In the rows, 128 means zero.
Each row of numbers belongs to one of the elements below and depends on some of the facts about them. Some rows are named. Which element is each other row?

Some facts about the elements:
pagrak: belongs to class; driflel: refers to
[kuzepo,detrak,konos,suri,mekla,romin,flepel,grule,brabreflus,beda,desa,nastutram,zepal,skipople,traskigen,luzu,klega,gizar,gresku,kizo,tagre,gitreplel,pleklusak,paskotro,flosen,zimu,drofepam,plesuk,teflis,tibi,ruklar,stagrim,gragur,brotre,drastake,distal,zuplum,kogin,zadruk,deklo,ketotrok,broli] pagrak 245
[plokadus,difliklos,plosakluk,vuke,katrum,pudos,trupim,bremis,kegru,gratru,sapli,verem,skelo,rosta,bruplol,sketal,vison,sadrar,truni,brones,kluklir,grobren,fudre,dutru,kadror,grefam,buflelom,stastar,plagrel,vira,klizel,netem,fadril,dresku,staflus,ruflar,bruklo,radun,brebe,pumul,ludol,trogru,sazugrik,plori,guklo,fegri,klogril,zoli,mimosto,skitusem,drilo,brege,gronoku,bidufi,flatror,gastan,plezis,zustos,fostaki,nivim,lidrim,zoske,groplik,flatur,zagras,tiso,badul,ludus,flader,molam,grasten,pegal,skulubra,nidur,grabar,gugem,nomos,takle,mizim,fodrir,putre,sonefi] pagrak 646
[klino,pasu,trikel,bastan,trobal,kubram,vako,padiskam,mesten,pliski,muskos,gadir,lemin,rebul,veplozan,gumoplal,fletu,kitran,brodu,kifluk,fulas,nogrol,kefol,kasesok,virar,seklis,vemin,bremin,tredris,trutam,seden,skegrar,lafluken,drigruske,lipil,dofla,klidre,skesti,grusiver,tiditren,vofar,skipan,flukas,negur,teklik] pagrak 207
kuzepo driflel: lidrim,bastan
plosakluk driflel: sazugrik,kogin,fulas
konos driflel: brotre,ketotrok,pudos
mekla driflel: vako,mizim
romin driflel: vison,zepal,pudos,difliklos,dresku
flepel driflel: vemin
klino driflel: lipil
trupim driflel: flosen,skulubra
bremis driflel: ludol,vison,distal
kegru driflel: nomos,luzu,tagre
sapli driflel: klizel,kasesok,fostaki,verem,skipople
skelo driflel: ketotrok
rosta driflel: sazugrik,zepal,gronoku
trobal driflel: virar,plokadus,nivim
kubram driflel: mimosto
padiskam driflel: plezis,ruklar,veplozan
mesten driflel: flader,suri,verem,nidur
grobren driflel: pasu,groplik
traskigen driflel: detrak,brones,stastar,bruklo,zadruk
pliski driflel: grule,seden,zuplum
fudre driflel: detrak,skipople
gadir driflel: drigruske,bremin
kadror driflel: gresku,zagras
grefam driflel: distal
gizar driflel: stastar,trikel,pumul
gumoplal driflel: flatror,klega,skulubra
fadril driflel: brones,skipan,dutru
brodu driflel: brotre
kifluk driflel: gitreplel,grasten
ruflar driflel: bruplol,pegal,kefol,trutam,kitran
kizo driflel: negur,nivim
radun driflel: broli,kefol,distal
pleklusak driflel: brabreflus,gresku
brebe driflel: brones,putre
zimu driflel: flukas,guklo,zoske
trogru driflel: sonefi,drigruske,plagrel,drofepam
fegri driflel: lafluken,vison,nogrol,trutam
klogril driflel: flukas,grasten,tiso,kasesok,sadrar,distal
seklis driflel: virar,badul,kitran
plesuk driflel: grule,katrum,tagre
teflis driflel: fodrir,vuke,grasten,nastutram
skitusem driflel: flatur,muskos
brege driflel: rebul,tredris,truni,tiso,gratru,nivim
bidufi driflel: netem,klizel,badul
tibi driflel: zoli,kogin,vira,plori,gastan,vofar,staflus
zustos driflel: grusiver,sketal,muskos,molam
stagrim driflel: plagrel,desa
gragur driflel: detrak,lidrim
ludus driflel: takle,badul
klidre driflel: fletu,kasesok,zadruk
skesti driflel: drilo,pudos
grabar driflel: dofla,dutru,dresku
tiditren driflel: virar,tiso,difliklos
gugem driflel: kluklir,lemin,zoli
deklo driflel: virar,beda,desa
teklik driflel: paskotro,brabreflus,brotre,ludol,gresku,kogin,ruklar,seden

Named rows:
[156 141  93 119 126 113 142 105 121 114 122 139 151 127 102 112 136 110
 123 137 145 132 134 167 126 140 109 107 165 131 122 120 114 107 130 137
 138  96 117 135 126 130 142 134] -> badul
[136 134 111 116 128 117 129 119 116 107 124 141 149 120 119 127 136 115
 116 122 140 136 144 134 119 145 115 116 141 136 119 113 132 109 135 126
 131 119 128 129 123 123 145 126] -> mimosto
[120 117 115 121 138 127 115 130  87 102 129 133 164 122 142 117 133 124
 104 104 133 140 109  94 113 136 106 116 141 137 123 111 122 151 130 107
 112 142 139 105 112 110 147 122] -> skitusem
[138 147 145 142 125 123 152 139 107 122 132 133 138 144 123  96 139 123
 116 116 135 135 108 113 171 123 137 122 129 143 145 118 117 132 129 123
 142 158 142 110 134 151 178 144] -> drofepam
[143 128 109 136 112 121 177 135 135 143 134 130 118 145 101 106 141 141
 115 131 145 111 153 137 159 150 123 122  72 156 144 109 146 139 174 124
 127  64 149 127 126 136 155 129] -> detrak
[139 133 106 117 127 114 125 117 120 104 125 141 148 122 119 126 136 114
 114 120 139 135 146 136 118 149 115 116 142 136 120 114 129 106 136 124
 130 119 124 125 123 127 148 128] -> mizim
[113 124 152 142 135 156  99 124 110  93 119 112 131 127 147 130 134 149
 136 101 117 119 114  66 163 124 131 121  92 133 138  94 179 175 126 116
 118 179 161 131 133 122 152 113] -> pleklusak
[ 98 128 172 124 131 132 103 141 115 130 120 124 122  91 127 147 139 143
 136 104 134 129 134  86 113 113 131 115 150 131 121  99 154 162 140 124
 121 228 140 164 128 102 142 113] -> brodu
[149 143 164 136 124 135 118 113 146 109 113 131 112 127 112 133 138 125
 148 116 132 114 160 102 169 132 148 121 100 135 135  98 187 117 122 145
 139 171 138 148 141 138 162 121] -> brotre
[116 112  94 151 146 166 145 124  87  99 129  93 147 145 139 113 131 150
 128 112 117 119  82  96 170 124 102 111 106 131 147  97 149 217 152 105
 116 109 156 127 125 118 141 122] -> teflis
[143 129 143 144 149 129 168 120 120 113 125 142 131 148 112 131 137 116
 128 105 135 134 154 102 157 141 141 118 110 144 134 104 170 125 138 124
 143 155 131 121 147 135 178 135] -> tagre
[113 105  78 116 123 131 122 133 101 120 133 119 154 120 134 115 134 145
 101 121 136 120 115 122 118 152  86 113 108 141 126 108 123 167 166 103
 103  55 150 119  98 105 123 110] -> fudre
[154 147 162 130 103 121 111 120 141 129 116 124 111 121 111 105 139 137
 144 126 137 109 124 110 177 118 140 119 117 135 137 106 144 127 116 150
 128 155 148 141 127 146 157 125] -> zepal
[144 144  83 122 122 130 123 105 114 106 122 122 154 125 121 109 135 119
 124 139 135 131 114 167 137 134 105 109 168 124 126 119 105 117 129 133
 140  97 129 143 126 131 134 131] -> gratru
[149 140 164 132 116 126 128 120 136 120 117 127 119 128 114 118 139 130
 142 116 137 115 137  97 166 125 142 119 106 138 133 102 164 130 124 140
 130 162 144 138 134 139 163 126] -> ketotrok
[139 140 156 138 132 139 131 113 141 103 115 130 119 132 117 143 137 124
 146 113 130 118 169 107 166 142 147 121  94 135 133  97 190 115 130 138
 141 163 136 149 149 139 162 124] -> gresku
[109 132 137 125 130 112 156 147 120 153 134 137 123 113 104 132 143 138
 116 122 146 132 151 136 110 131 124 116 138 146 128 114 125 145 170 115
 136 152 127 154 130 113 147 126] -> bastan
[ 92 120 143 129 140 129 135 157  84 137 135 128 140 111 136 123 139 142
 111 104 132 142 107  89 112 113 116 115 159 139 129 109 114 185 156 104
 122 210 141 137 127 103 150 125] -> gumoplal
[159 145  77 122 123 129 135  93 126 109 118 122 147 126 101 115 134 116
 134 147 140 124 127 186 138 136 103 104 170 123 124 117 115 111 134 141
 144  74 119 149 131 131 131 130] -> tiso
[143 146  85 119 122 131 121 107 115 105 121 123 153 125 116 111 134 119
 125 139 136 131 113 169 143 133 104 110 165 127 126 120 109 119 130 133
 139  93 126 141 126 133 133 131] -> truni

Name these rows:
No name comes twice in this set of rows, the named rows included.
[119 150 130 127 128 126 151 139 111 139 130 128 131 116 107 122 140 131
 128 132 141 138 122 154 126 113 122 112 177 132 132 120 103 142 151 124
 149 170 127 160 139 124 147 138] -> negur
[ 95 129 129 111 116 150  49 127 110  82 119 116 146  97 166 131 133 147
 119 109 119 122 117 105 131 136 115 123 118 125 122 105 147 140 125 116
 111 150 156 138 112 116 126 105] -> plosakluk
[113 144 150 124 131 110 150 150 109 145 134 147 132 115 110 125 143 124
 117 118 142 146 139 127 115 120 133 118 173 141 128 120 106 133 149 119
 147 203 127 139 139 121 161 138] -> bremin
[156 140 145 105  98  95  94 114 139 129 117 140 130  98 105 107 137 121
 132 128 152 116 137 127 126 130 119 112 141 134 112 110 126  98 115 151
 118 126 132 134 106 128 138 119] -> dresku
[138 126  94 142 127 136 180 128 130 129 131 124 126 151 103 117 138 139
 120 130 137 113 140 145 162 149 116 115  86 146 143 106 149 147 174 119
 132  58 141 135 134 135 149 129] -> skipople
[ 96 131 149 128 132 121 134 162  82 137 136 135 145 112 134 110 142 139
 107 108 135 147  98  96 113 105 121 117 169 138 133 117  98 172 149 105
 127 216 139 130 127 113 155 131] -> gadir
[168 140 139 108 113 106 102  96 141 122 109 136 133 101  97 124 135 106
 146 129 149 116 146 131 123 131 120 105 164 126 113 104 147 100 107 155
 125 135 124 148 117 123 135 120] -> vison
[128 136 140 144 126 136 127 147  82 116 132 113 147 140 144  80 136 139
 114 111 124 132  60  83 176 106 119 120 137 136 150 116 103 182 122 111
 128 169 158 104 129 141 165 136] -> stagrim
[113 113 130 136 119 137 129 149  99 129 136 111 134 132 139  94 137 161
 107 109 130 114  90  84 162 128 110 122  79 149 148 103 135 196 159  99
 102 108 173 107 111 121 149 117] -> gizar
[112 127 111 128 132 125 171 136 124 152 134 128 123 115  97 137 141 144
 123 133 145 125 150 158 109 134 113 109 139 142 130 110 130 157 185 115
 133 118 129 163 131 109 135 126] -> fletu
[127 121  97 123 129 129 109 123  89 108 128 118 161 119 137 104 133 128
 114 120 132 132  86 119 125 129  95 109 151 128 127 113 106 159 129 111
 115 110 142 118 113 115 132 122] -> ludus
[117 112 111 110 109 113 100 140 105 125 130 126 147 108 136 102 136 143
 102 116 141 119 110  99 123 142  96 117 113 145 124 109 116 156 146 113
  98  92 152 113  94 111 127 108] -> brebe
[ 85 133 103 117 120 159  68 130 102  74 124 109 154 110 170 128 133 149
 108 117 116 131 116 124 137 141 108 127 117 128 127 114 129 135 137 108
 118 125 159 133 117 124 127 110] -> gugem

The same elements again, as new rows of numbers:
Known rows:
[154 131 179 131 142  86 154 136  90 150  77 142 148 125 129 113 100 104
  91 133 108 128 133 110 141 103 108 110 109  59 160 118  99 167 124 162
 121  94 103 112 171 128 173  80 112 153 130 135 185 162 178 146 138 104
  96] -> sapli
[126 154 117 124 123 180 112 102 177 114 125 127 132 131 123 165 132 130
 136 132 113 112 130 127 109 129 124 138 138 155 100 135 119 113 122 109
 119 140 147 133 127 127 137 125 142 105 128 120  95 122 143 105 148 121
 130] -> lipil
[110 137 141 117 136 175 110 115 174 105  87  95 160 139 126 204 124 116
  99 180 144 124  85  93 134 146 122  88 149 147 133  86 101  85 127 100
 100 104 133 154 124  95 145 106 114 103 106 143 141 154 169 126 138 123
 103] -> gadir
[136 113 103 137 129 108 141 116  98 152 151 101 100 137 116  91 136 146
 153 114 114 140 106 151 144 147 142 164 115 138 130 151 156 147 152 146
 158 155 129 121  98 161  73 205 119 139 138 129 108 108  91 133  80 146
 133] -> vison
[104 118 135 116 147 121 154 141  53 142 130  94 139 139 116 112 112 143
 116 134 165 139 133 118 130 140 130 125 104 111 162 125 136 112 126 145
 147 161 146 136 116 120 123 150 111 142 124 131 127 127 103 128  96 137
 109] -> skelo
[105  98 113 124 120 130  94 134 201  93 142 147 132 128 151 163 167 124
 129 146 143 126  76 122 158 132 126  77 178 164 101  89 120  90 119  83
  91  94  90 137 107 114 112 147 127 102 111 139 145 137 108 142 138 150
 156] -> drofepam
[101 112 157 116 172 117 182 121  24 129 124 107 154 127 120 133 125 139
 111 119 130 162 144 101 140 118 113 114 107  99 160  97 128 124 150 178
 157 137  65 130 116 130 170 129 108 139 130 126 155 171 160 123 123  72
 123] -> fadril
[122 114 128 122 118 105  89  99 182 119 115 126 124 137 141 157 143 123
 125 159 106  98  30 126 165 148 126  82 158 138  98 103 119  76 112 104
 122 127  88 141 111 154  98 190 103 126 103 134 112 135 101 165 102 143
 140] -> plagrel
[119 123 141 136 147 108 175 157  52 156 117  74 139 120 121 128  89 144
  98 146 167 163 130 108 151 152 137 139  93 111 174 126 135 145 144 146
 139 120 137 117 118 121 122 130 109 150 116 143 158 141 144 134  87 133
  86] -> fegri
[116 126 122 111 125 121 121 133 105 140 139 130 123 146 127  97 128 127
 131 124 143 103 131 142 110 127 127 120 118 104 138 143 129 105 106 141
 147 179 152 138 132 129 115 164 123 138 130 124  97 106  68 136 116 158
 132] -> plezis
[141 133 162 153 130  82 145 159 108 157  76  98 140 114 134 144  69 129
  87 160 152 152 109  98 161 146 137 126 103 104 160 119 115 143 126 119
 121  81 133 116 139 118 130  98 109 158 100 147 179 150 170 149 104 121
  78] -> brege
[132 109 134 153 121 105 129 171 151 122 118 126 130 109 145 150 120 132
 107 148 170 168 114 109 170 140 141 117 136 142 142 104 132 140 137  86
  93  60 124 122 125 100 120  89 134 123 107 148 188 139 156 140 133 132
 120] -> kizo
[106 116 160 114 169 113 173 114  48 131 119 120 150 131 126 132 130 127
 114 118 113 146 143 106 138 112 106 115 115  92 148 105 121 121 148 179
 153 140  62 126 125 136 177 122 110 138 138 122 147 171 161 128 133  68
 129] -> brebe
[113  99 155 121 166 126 168 145  65 103 139 150 160 116 128 134 153 125
 115 108 141 174 180 109 137  90 103 102 132 101 156  87 121 156 163 163
 117  75  66 117 143  98 196  61 131 122 156 132 198 178 188 118 176  73
 144] -> traskigen
[104 170 135 141 127 120 131 117 118 140 152 134 123  99 159 155  74 151
 120 102 112 133 138 108 136 154 126 143 118 151  78 148 126  90  83 108
 135 176 102 119 115 153 156 139 137 141  90 108  63 136 103 116 125  96
 161] -> molam
[128  94 104 134 115 123  88 131 211  99 144 142 120 129 140 151 172 127
 138 144 135 136  65 132 171 138 135 102 175 172  99  96 134 115 135  82
  97  75  93 134 105 126  88 153 127 105 116 147 152 131 118 149 123 156
 154] -> desa
[119 145 134 124 128 116 119 117 125 133 127 136 124 128 144 132 107 133
 123 120 112 112 115 120 132 136 120 115 128 125 105 128 125 102  99 121
 135 165 105 127 126 148 139 147 124 137 107 116  91 130  99 133 122 117
 144] -> mimosto
[111  98 130 129 130 124 110 158 167  97 117 123 152 118 146 175 142 126
 100 166 180 153  81 102 169 141 133  77 166 154 142  74 117 107 131  87
  82  59 102 140 119  90 135 109 120 112 108 156 185 155 146 147 132 141
 127] -> stagrim
[112 123 123 127 125 133 125 153 144 106 156 153 132 114 145 135 134 135
 126 113 157 147 143 121 135 124 125 110 145 145 115 113 131 121 116 108
 104 108 114 125 128 106 146 100 143 116 121 125 135 132 122 118 152 125
 156] -> drastake
[118 124 128 113 110  82  93 143 119 125  91 150 103 147 126  98 130 130
 157 136 132 100 149 133  91 116 141 110 111 115 145 128 123  42 108 113
 170 193 157 160 114 135 111 105 104 144 114 107  99 102  85 152 144  99
 135] -> plori

Name these rows:
No name comes twice in this set of rows, the named rows included.
[109 169 147 128 137 181 140 127 131 121 107 103 154 110 131 192  84 140
  93 143 146 143 157  90 113 140 125 124 122 150 122 125 111 106 108 108
 109 126 145 129 141  96 183  67 138 112 112 124 116 152 175  94 151  97
 109] -> gumoplal
[140 108 113 142 124  99 139 112 113 147 131 106 106 133 123 110 144 141
 147 130 112 139  90 140 153 151 144 150 123 139 128 134 150 134 159 137
 158 125 115 122  96 167  74 192 116 136 133 136 125 115 111 142  84 134
 125] -> difliklos
[152 126 131 148 130 146 141 133 137 135  83  72 138 126 107 165 114 126
 113 172 145 161 115 114 143 148 149 150 115 145 160 120 130 157 163 118
 116  60 162 127 121 113 110 102 122 122 130 148 177 138 205 123 116 126
  70] -> tiditren
[110  95  82 116 121 147 122 152 128 113 186 139 112 143 121  88 180 138
 158 111 170 134 153 161 113 122 132 135 144 148 134 133 155 134 141 122
 127 143 156 136 109 110  89 154 142 112 152 131 119  92  65 117 124 175
 160] -> brotre
[118 121 113 113 158 185 146  77 114 109 141 116 133 141 102 146 173 132
 155 116  85 137 133 130 110 113 118 145 139 146 112 123 140 132 177 157
 148 132  97 131 109 137 145 142 129 101 165 116 114 143 168  95 148  81
 146] -> skipan
[154 124 122 154 103  85 102 111 179 150 115 128 104 126 138 129 125 127
 135 141  92 112  70 139 164 148 144 136 134 140 101 137 132 131 128 102
 134 116 109 116 114 172  80 182 119 137 110 129 120 119 113 160  98 148
 128] -> nivim
[157 138 102 147 114 167 126 104 170 134 133 100 112 132 110 129 133 129
 142 133 104 131 119 150 130 145 142 173 127 159 114 157 143 177 158 123
 128 101 164 120 122 142  85 155 142 112 143 131 121 104 154 112 110 154
 111] -> kefol
[114 114 119 126 130 100 134 126  85 138 128 110 109 138 117 111 135 141
 151 131 129 132 128 135 126 140 143 142 116 133 144 134 144  89 140 132
 173 165 128 139  97 142  98 163 111 140 121 121 110 113  98 137 108 121
 137] -> gronoku
[102 108 149 122 165 112 180 129  26 132 121  85 147 127 119 136 117 148
 117 131 148 167 137 100 144 133 126 123  99 110 169 109 133 118 163 166
 160 136  94 128 103 130 145 140 108 142 132 129 154 161 154 121 107  89
 120] -> grabar
[158 124 141 135 120  92 119 108 152 141 106 143 119 131 133 115 126 112
 126 130  84 104  83 137 150 123 122 120 132 102 113 124 124 149 127 136
 131 114  94 121 146 160 117 153 115 141 127 130 136 132 128 157 116 130
 126] -> netem
[151 136 141 144 125  91 156 146  88 161 114 104 124 122 125  99  93 132
 111 128 134 138 135 127 143 140 134 152  95 104 152 146 131 170 135 145
 133 114 145 115 143 138 115 126 124 158 126 134 151 126 137 135  96 141
  90] -> grefam
[158 132 106 144 111 161 114  98 200 130 121 100 116 131 111 141 149 125
 141 149  99 130  88 142 140 146 142 155 140 164 108 143 141 163 161 116
 118  87 146 121 118 146  87 165 132 106 141 139 129 114 157 119 106 149
 108] -> kitran

The same elements again, as new rows of numbers:
Some elements and their rows:
[146 118 126 133 121 124 138 131 107 124 138 139 143 146 104 133 111 149
 108 133 127 129 122 122 128 124 132 112 127 122 127 141 119  94 125 142
 135 145 101 126 128] -> gratru
[154 135 131 128 127 121 135 131 125 109 146 142 140 133  93 126 105 157
 122 110 138 145 125 130 125 120 121 114 126 126 112 146  96 101 131 151
 133 143 111 154 138] -> dresku
[147 135 154 138 112 120 115 125 108 114 115 128  84 116 159 124 106 156
 141 121 113 131 133 116 126 113 117 147 150 133 118 118 130 118 151 104
 133 122 123  88 143] -> lemin
[145 119 129 133 121 123 127 122 109 121 141 146 140 142 102 142 107 140
 113 130 124 132 120 122 134 121 125 117 124 117 126 141 115  96 131 144
 137 146 106 130 136] -> sketal
[153 119 127 140 124 127 128 114 107 122 141 143 140 141 104 142 104 142
 110 131 125 130 122 122 132 120 125 120 123 114 125 144 116  93 134 146
 132 143 105 135 143] -> katrum
[125 145 148 106 130 160 164  82 101 165 154 143 107 108 131  99 149 104
 117 131 100  93 202 125 130 176 178 124 130 136 138  78 131  84 123 143
 150 119 130  97 106] -> gresku
[109  66  84  81 143 160 122 213 150 137 106  94 166 157 134 158 171 124
 112 163 142 144  38 159  92 158 164 120 121 119 158 160 192 160 122 119
 115 202 136 141 100] -> klogril
[146 150 149 136 115 119 106 134 117 107 126 124  94 112 154 126 109 165
 147 119 114 137 126 116 126 117 119 148 144 135 107 115 120 116 160 112
 132 120 132  99 139] -> trutam
[124 157  84 111 157 142 102 147 158 117 130 112 197 128  99 121 128 142
 133 120 159 151 107 141 128 144 123 131  98 118 129 131 119 150 125 152
 104 146 179 208 123] -> fegri
[121 120  93 139 159 144 106 104 132 134 106 115 170 150 114 131 115 113
 115 133 159 134 123 142 127 127 120 137 106 101 157 145 142 150 114 131
 104 144 158 192 145] -> kegru
[140 124 131 119 116 111 137 132 113 124 142 143 147 143 100 133 105 132
 112 119 123 132 112 125 144 136 126 108 131 130 119 137 117  99 131 144
 142 141 106 132 137] -> bruklo
[128 147 148 146 118 107 113 144 111 113 138 124  99 124 150 121 113 161
 150 124 113 128 128 116 129 104 119 160 130 140 121 113 122 107 162 104
 135 114 129  80 121] -> kitran
[151 122 129 138 125 127 128 114 107 123 138 144 141 143 103 141 103 141
 110 129 125 128 125 123 134 123 128 120 123 116 128 141 114  95 131 146
 134 142 109 137 141] -> zoli
[143 136 156 129 109 115 116 131 109 113 116 126  85 115 157 122 106 152
 142 116 114 130 126 118 129 117 117 143 152 136 113 116 129 119 150 104
 137 124 119  86 142] -> trikel
[164 135 122 140 130 134 125 106 109 120 142 140 144 143 101 132 101 153
 109 126 132 133 134 124 128 124 128 123 120 111 123 140 106  88 136 148
 127 135 115 151 145] -> sazugrik
[155 117 126 144 127 127 121 106 107 119 135 144 136 144 105 148 101 139
 109 131 127 132 121 125 132 113 124 119 122 110 128 147 117  99 134 142
 132 140 105 141 148] -> skulubra
[142 109 134 136 120 116 137 128 111 124 137 144 143 151 112 148 118 130
 106 133 120 125 112 122 140 123 122 128 123 126 129 146 120  94 137 139
 136 143 103 125 138] -> verem
[141 121 131 134 121 121 134 130 109 121 140 144 146 141 100 139 108 142
 111 128 125 132 121 124 136 126 128 118 124 124 125 140 115  95 130 145
 137 145 105 128 133] -> buflelom
[119 118  96 137 158 140 108 109 135 133 107 116 169 147 115 131 114 107
 119 132 159 134 118 143 130 122 116 136 107 102 156 147 142 156 114 133
 106 146 153 190 142] -> trupim
[147 121 128 134 123 121 130 123 108 121 140 144 142 143 101 141 107 139
 111 129 126 131 118 124 134 122 127 118 124 119 126 142 115  97 129 145
 137 146 108 132 137] -> mimosto

Which element is each row?
No name comes twice in this set of rows, the named rows included.
[150 117 157 137 115 110 155 147 148  92 124 154 152 115 101 139 142 166
 113 104 142 131 145 115 129 114  90 131 127 144 102 162  72 116  97 161
 125 155 109 145 131] -> pudos
[107  78 133 116 142 144 112 155 135 127  69  96  88 132 185 130 145 115
 140 134 143 124 102 144 102 120 123 161 146 124 165 144 188 181 124  73
 114 163 144 111 133] -> kifluk
[ 97 174  77  99 108 113 141 102 184 161  93  96 188 137 171 106 178  48
 114 140 113 110 122 121 173 202 125 107 146 131  97  97 153 199 124 121
 102   4 161 160 124] -> gragur
[143 131 140 109 131 112 140 132 119 118 155 144 124 135  85 113  89 137
 129  97 141 148 118 141 132 124 126 104 133 136 117 142 106 103 135 146
 146 156 108 153 141] -> dutru
[148 141 137 135 127 154 145  79 132 144 146 139  85 111 139 124 156 119
 127 135 109 112 174 125 114 136 155 118 130 127 115 110 114 108 137 138
 131  91 121 122 129] -> kogin
[148 120 139 136 118 116 139 132 123 111 136 148 145 132 102 141 121 149
 112 121 130 131 129 121 132 120 115 122 125 130 116 147  99 103 120 149
 132 146 106 137 135] -> drilo
[102  76 116 119 151 161 142 122 170 155 103 111  85 128 165 140 191  73
 133 149 140 117 124 153  94 126 151 124 127 125 155 144 169 185 110 104
 114 119 133 138 123] -> teflis
[137 150  86 132 166 145 112 111 146 122 114 112 178 143 105 110 116 138
 120 116 171 140 136 141 120 131 119 139 103 103 143 141 118 147 116 142
  94 134 169 215 140] -> rosta
[ 42 154  80 155 143 130 125 151 158 170 152 101 145 118 114 107 162  97
 164 170 142 120 138 136 115  98 148  95  99 123 153 100 142 204  73 119
 124  84 148 104  61] -> deklo
[125 137 132 142 116 135 142 111 138 141 156 136  87 111 130 135 158 116
 141 146 107 120 148 123 119 115 146 100 130 134 111 114 117 129 124 133
 139  86 107  95 113] -> beda
[136 115 135 138 116 118 121 123 105 120 137 149 145 131  99 154 100 128
 116 133 117 134 116 121 143 117 120 106 125 119 122 140 119 110 118 149
 145 153 103 122 138] -> sonefi
[ 91 140 119  60 164 105 143 151 158 131 141 121 145 134  80  65  84  81
 153  61 183 162 103 175 142 151 125 100 136 150 139 137 133 171 118 132
 136 166 157 215 136] -> fadril

